[ 5.14 -1.22 -1.42 -0.66 -1.91 -4.65  3.82  4.39  4.06  2.12 -5.36  0.38
  4.31  8.13] = k_962
[ 4.89 -3.87 -3.64 -0.81 -0.29 -5.56 -0.87  0.85  3.39 -1.33 -2.77  2.32
  3.50  6.69] = k_836
[ 5.85 -3.98 -3.66 -0.31  0.99 -3.65 -1.85  0.74 -0.18  0.64 -0.68  1.03
  3.62  7.21] = k_671
[ 1.97  3.65  3.58  1.11 -0.05  1.88  5.72  5.09 -0.72 -5.26 -3.80  0.23
  4.29  3.47] = k_635
[ 1.97  3.65  3.58 -3.66 -0.05 -1.21  5.72  5.09 -0.72 -5.26 -3.80  0.23
  4.29  3.47] = k_785
[ 5.25 -3.63 -2.69 -0.68  0.32 -4.30  1.27  2.02  1.42  0.41 -3.54  0.30
  4.55  8.03] = k_496
[-1.96 -3.21 -1.96  1.14  1.10 -4.47  1.22  0.43  1.10 -1.96 -2.49 -1.31
  2.04  5.20] = k_572
[ 3.31  2.19  2.45 -0.31 -0.60 -0.76  6.21  5.73  0.58  1.42 -3.77 -2.01
  3.43  5.29] = k_998
places k_962: [-5.36]
10
places k_572: [1.10]
4 8

[ 1.17 -1.81 -0.56  7.47 -0.56  6.24  5.81  3.98  1.05  5.81] -> k_852
[ 3.97 -4.36  0.58  0.58  3.97  2.06  0.64 -4.80  0.03  3.97] -> k_725
[ 1.17 -1.81 -3.82  7.47 -0.56  6.24 -1.61 -1.95  1.05  5.81] -> k_424
places k_852: [-0.56]
2 4
places k_725: [3.97]
0 4 9

[ 1.86  0.02  2.34 -1.22 -0.78 -3.17 -0.26 -1.22  0.37  4.02 -0.65] = k_174
[-1.67 -1.67 -0.31 -0.31 -1.67  0.25 -0.01  1.30  0.91 -1.67  0.36] = k_314
[-0.30 -0.55 -0.50 -0.25 -0.92 -2.92 -0.41 -0.49  1.23  3.83 -0.94] = k_481
[ 2.41 -0.43  1.99  0.90 -0.63 -1.82  0.90 -0.21  0.90  2.41 -0.65] = k_736
[-4.33  0.90 -5.36  0.22  1.72  5.42  0.52  1.04 -1.95 -7.10  1.69] = k_429
[ 4.31 -1.06  5.27 -0.19  5.27 -5.02 -0.42 -0.71  2.05 -1.06  5.27] = k_359
[ 1.04 -0.32 -0.49 -0.49 -0.49 -2.03  0.11  0.11 -0.49  2.55 -0.33] = k_751
[ 2.72 -0.44 -1.05 -0.28 -1.08 -3.71 -0.48 -0.91  1.19  4.82 -1.04] = k_733
places k_314: [-0.31]
2 3
places k_736: [0.90]
3 6 8
places k_751: [-0.49]
2 3 4 8
places k_751: [2.55]
9
places k_314: [0.36]
10
places k_359: [-1.06]
1 9
places k_174: [0.37]
8

[ 5.03 -3.76  2.54  5.03  5.03]  k_24
[ 3.79 -1.59 -1.93 -0.56 -2.31]  k_73
[2.32 4.42 3.10 4.54 3.46]  k_434
[-3.22  8.64 -3.40 -3.21 -3.22]  k_254
[ 2.33  6.44 -4.68 -5.09 -4.80]  k_636
places k_434: [2.32]
0
places k_24: [5.03]
0 3 4
places k_254: [-3.22]
0 4

[ 0.12 -1.47 -1.51  1.00] -> k_262
[-1.64  1.89  1.65  4.60] -> k_176
[ 0.99 -1.84 -4.99 -4.99] -> k_358
[2.20 2.45 4.45 1.98] -> k_596
[-2.99  2.90  1.24  4.41] -> k_311
[ 1.97 -1.97  1.97  1.97] -> k_632
[ 2.10  2.38  4.33 -5.00] -> k_764
[-2.96  2.80  1.12  5.04] -> k_134
[ 2.59 -1.80 -2.33 -0.88] -> k_652
[ 0.12 -1.47 -1.51 -3.92] -> k_601
[-3.01  2.67  1.01  6.29] -> k_979
places k_358: [-4.99]
2 3
places k_134: [-2.96]
0
places k_632: [1.97]
0 2 3
places k_176: [4.60]
3
places k_358: [0.99]
0

[-0.60  0.95 -0.60  0.99 -6.43 -0.60  5.46  0.89  1.48  0.95  0.01  0.95
 -0.12 -1.54 -2.47 -2.63 -0.09 -5.18  1.63  1.31  0.95  0.95  4.89 -2.67
 -1.19] = k_343
[ 0.96 -0.97  1.86  0.96 -2.78  0.60 -6.97  3.92  0.84  2.05 -0.66 -0.29
  0.88 -0.45 -1.95 -0.29  0.27  0.40  0.40  0.96 -1.82  0.27  1.16  0.96
  0.40] = k_673
[ 0.19 -0.97  1.86 -1.98 -2.78 -0.28 -0.87  3.92  0.84  2.05 -0.66  0.18
 -0.87 -0.45 -0.18 -0.64  0.94  0.88 -1.46 -0.87 -0.50  2.94 -4.25 -1.58
  1.52] = k_990
places k_673: [0.60]
5
places k_673: [0.96]
0 3 19 23
places k_990: [0.94]
16
places k_343: [0.95]
1 9 11 20 21
places k_990: [-0.28]
5
places k_673: [-0.29]
11 15
places k_990: [-0.87]
6 12 19

[1.41 1.41 1.41 1.41] -> k_214
[1.42 1.90 0.65 1.41] -> k_930
[0.18 1.43 1.42 1.42] -> k_541
places k_214: [1.41]
0 1 2 3
places k_541: [1.43]
1
places k_930: [1.42]
0
places k_541: [1.42]
2 3
places k_930: [0.65]
2
places k_541: [0.18]
0

[-0.48 -0.48 -0.48 -0.48 -0.48 -0.48] -> k_277
[-0.31 -0.31 -1.33 -7.28 -0.31 -0.31] -> k_81
[-1.11 -0.02 -1.73 -2.26 -6.39  1.15] -> k_107
[ 3.78 -1.68 -0.28 -2.20  4.11 -3.01] -> k_749
[-0.26  0.67  2.74  0.48 -0.47  1.12] -> k_29
[-0.01 -0.49 -0.01 -0.01 -0.01 -0.49] -> k_743
places k_277: [-0.48]
0 1 2 3 4 5
places k_107: [1.15]
5
places k_81: [-0.31]
0 1 4 5
places k_743: [-0.01]
0 2 3 4

[ 0.28  7.50  1.66  2.41 -0.59 -0.38 -5.72  0.00] : k_604
[-1.54 -1.54  0.94 -1.54  4.96  4.96  4.96  4.96] : k_69
[ 0.28  7.50  4.97  2.41 -0.59 -0.38  5.52  0.00] : k_503
places k_69: [4.96]
4 5 6 7
places k_69: [-1.54]
0 1 3
places k_604: [7.50]
1

[-4.97 -4.08  1.51 -4.08 -0.37 -6.21 -3.03 -4.56] : k_926
[-4.97 -2.97  1.51 -4.08 -0.37 -6.21 -3.03 -3.04] : k_106
[-0.95  8.39 -4.45 -3.22  3.97  0.38 -3.22 -0.19] : k_760
[ 4.81  2.63 -0.11  0.39 -5.84 -3.31 -4.66 -0.02] : k_583
places k_926: [-3.03]
6
places k_926: [-4.97]
0
places k_760: [0.38]
5
places k_760: [-3.22]
3 6

[ 0.15 -1.35 -0.66  1.25 -1.09  0.16  5.08  5.08  1.55 -1.56  0.05 -0.66
  0.64 -0.95  0.03  4.66  2.08 -1.11  5.08 -0.98 -0.04 -0.16  1.51 -0.74
 -0.02  1.76 -0.81]  k_333
[-0.13  0.97  0.62  0.58 -0.10  0.15 -0.03  0.17  0.91  1.21 -0.25  0.01
  0.17  1.01 -1.66  0.41 -0.11  0.21  0.17 -0.11 -0.03  0.09  0.17  0.23
  0.04 -0.05 -0.65]  k_191
[-0.23  3.47 -0.33 -0.54  1.10  5.07 -1.21  2.43 -0.36  3.05 -0.37  0.53
  0.29  2.31 -1.23 -2.52  1.60 -1.67 -1.11 -1.35  0.01 -0.43 -0.77 -1.25
 -0.04 -3.33 -1.01]  k_943
[ 0.05  1.71  2.78  1.99 -0.54  0.49  8.34  2.32 -1.42  1.56  0.54 -2.04
  0.04  1.07  2.91 -3.86  0.86  0.25  4.09 -0.63  0.03  0.14 -0.32  0.21
 -0.01 -1.89 -0.24]  k_336
[-0.30  4.06 -0.77 -0.76  0.16  1.00 -2.23  0.24  0.30  3.60 -0.12  1.04
 -0.16  2.78 -0.08  0.52 -0.68  1.24  0.53  0.03  0.16 -0.19  1.50  0.42
 -0.02  0.70  0.51]  k_870
[ 0.14  0.43 -1.26 -0.55 -1.44 -0.28 -3.40  6.35 -1.84  0.56  0.16  0.30
  0.88  0.13 -0.31 -4.62  3.48  0.78  0.24 -0.98  0.09  0.32 -2.02  0.68
 -0.14  1.18 -0.94]  k_909
[-0.40  4.17  1.09  0.70  1.45 -0.92  3.61 -2.72 -0.70  4.01 -0.23 -0.20
 -0.34  2.69 -1.97 -0.90 -1.25 -0.85 -2.51  1.44  0.11 -0.22 -0.36 -1.25
 -0.20  3.55  1.02]  k_432
[-0.04 -2.56 -0.10  0.43  0.77  1.06 -1.03 -1.81 -1.04 -2.65 -0.44 -0.79
 -0.38 -1.94 -3.10 -4.23 -1.64  1.45 -4.34  0.64 -0.02  0.74 -1.05  0.89
  0.13  2.63  0.79]  k_271
[ 0.25 -1.65 -0.12 -0.31  1.75  0.00 -0.49 -2.14 -0.71 -1.40  0.72  0.84
 -0.26 -0.82  2.47 -0.94 -1.64 -0.37 -0.31  1.57  0.04 -0.42 -0.71 -0.71
 -0.02 -3.57  0.52]  k_993
places k_993: [-0.31]
3 18
places k_191: [-0.03]
6 20
places k_333: [5.08]
6 7 18
places k_432: [1.09]
2
places k_191: [0.17]
7 12 18 22

[-2.20 -0.26 -1.13  1.42 -0.74 -1.56] -> k_462
[ 2.84  5.25  0.48  5.25  1.77 -1.03] -> k_905
[ 2.84  6.43  0.69  3.24  2.93 -1.98] -> k_375
[ 2.52  8.67  0.43  3.45 -0.83 -4.45] -> k_542
[ 2.51  6.90  0.61  0.61  2.95 -2.13] -> k_506
[ 3.15 -2.12  0.49  3.25  4.40 -3.60] -> k_830
[-2.02 -0.84 -0.88 -0.88 -0.84 -1.80] -> k_237
places k_506: [0.61]
2 3
places k_905: [5.25]
1 3
places k_237: [-0.84]
1 4
places k_506: [-2.13]
5

[-3.54 -5.99  7.34  2.76  0.12  0.20 -1.28 -5.02  7.05 -5.68  3.24 -6.65
  2.67 -0.75 -0.04  2.52  1.01 -4.52  0.44 -4.19 -1.38  3.57  7.01] : k_701
[ 1.47 -6.56  6.86  3.23 -0.48  0.32 -0.97 -5.85  7.10 -4.31  7.02 -5.75
  3.80 -1.47  1.15  2.94  1.23 -3.20  1.05 -4.02 -0.46  3.55 -3.96] : k_986
[-1.46  7.02  7.02 -3.55  0.50 -1.46 -3.55  7.02 -3.55  7.02  7.01  5.72
 -4.69  7.02  7.02 -3.55  7.01  7.02 -3.55  4.27 -0.28  0.50  7.01] : k_299
places k_299: [7.02]
1 2 7 9 13 14 17
places k_299: [5.72]
11
places k_299: [-3.55]
3 6 8 15 18
places k_701: [3.24]
10
places k_299: [7.01]
10 16 22

[-2.32 -1.45 -5.52 -1.53  4.35  1.19 -5.52  5.48 -2.32  1.64 -2.32  0.73
  1.06 -2.58  0.73 -3.20  0.66  0.31] = k_987
[ 7.98 -4.15 -0.94 -0.41 -0.82 -1.10  2.77  0.71  0.82 -2.31  0.02 -2.63
  1.66  0.16  3.38  1.11  2.76  4.27] = k_676
[-0.42 -0.45  1.14 -1.26  3.39 -3.15 -2.87 -1.66 -3.99  2.16 -2.87  2.96
 -4.01 -1.15 -1.06  1.00  1.21  1.95] = k_598
[-1.91  0.14  1.65  1.86  6.26  1.79 -8.67  5.20  5.20  3.98 -2.31  1.44
 -1.41 -0.79  0.13 -3.73 -1.52  1.34] = k_335
places k_987: [-2.32]
0 8 10
places k_987: [0.73]
11 14
places k_598: [3.39]
4

[ 0.12  0.34 -3.07 -2.09 -5.46  0.78  1.46  0.28 -6.06 -0.18  0.43 -1.22
  1.73  2.52 -1.50  2.38  3.81 -3.66  0.15 -1.51 -0.97  0.12  0.81  0.12
 -1.22  0.30 -2.11  0.12  1.56 -1.50 -3.12 -0.18 -1.22 -0.22] = k_906
[ 0.12  0.34 -3.07 -2.09 -5.46  0.78  1.46  0.28 -6.06 -0.18  0.43 -0.84
  1.73  2.52 -1.50  2.38  3.81 -3.66 -1.68 -1.51 -0.97 -1.80  0.81 -0.83
 -1.22  0.30 -2.11 -0.35  1.56  0.43 -3.12 -0.18  4.52 -0.22] = k_465
[-0.52 -0.07 -0.54 -0.51 -0.51 -0.71 -1.67  1.06  0.24  0.05  0.29 -0.51
  4.00  1.39 -0.51  0.54 -3.46 -2.52  0.79 -1.56  0.33 -0.34 -3.13  1.16
 -0.34 -4.98  0.70  1.89 -1.67  0.11  0.06 -0.12 -0.34 -1.67] = k_236
places k_236: [-0.34]
21 24 32
places k_465: [-1.68]
18
places k_906: [-0.97]
20
places k_906: [0.43]
10
places k_906: [0.12]
0 21 23 27
places k_465: [-0.18]
9 31
places k_906: [0.34]
1

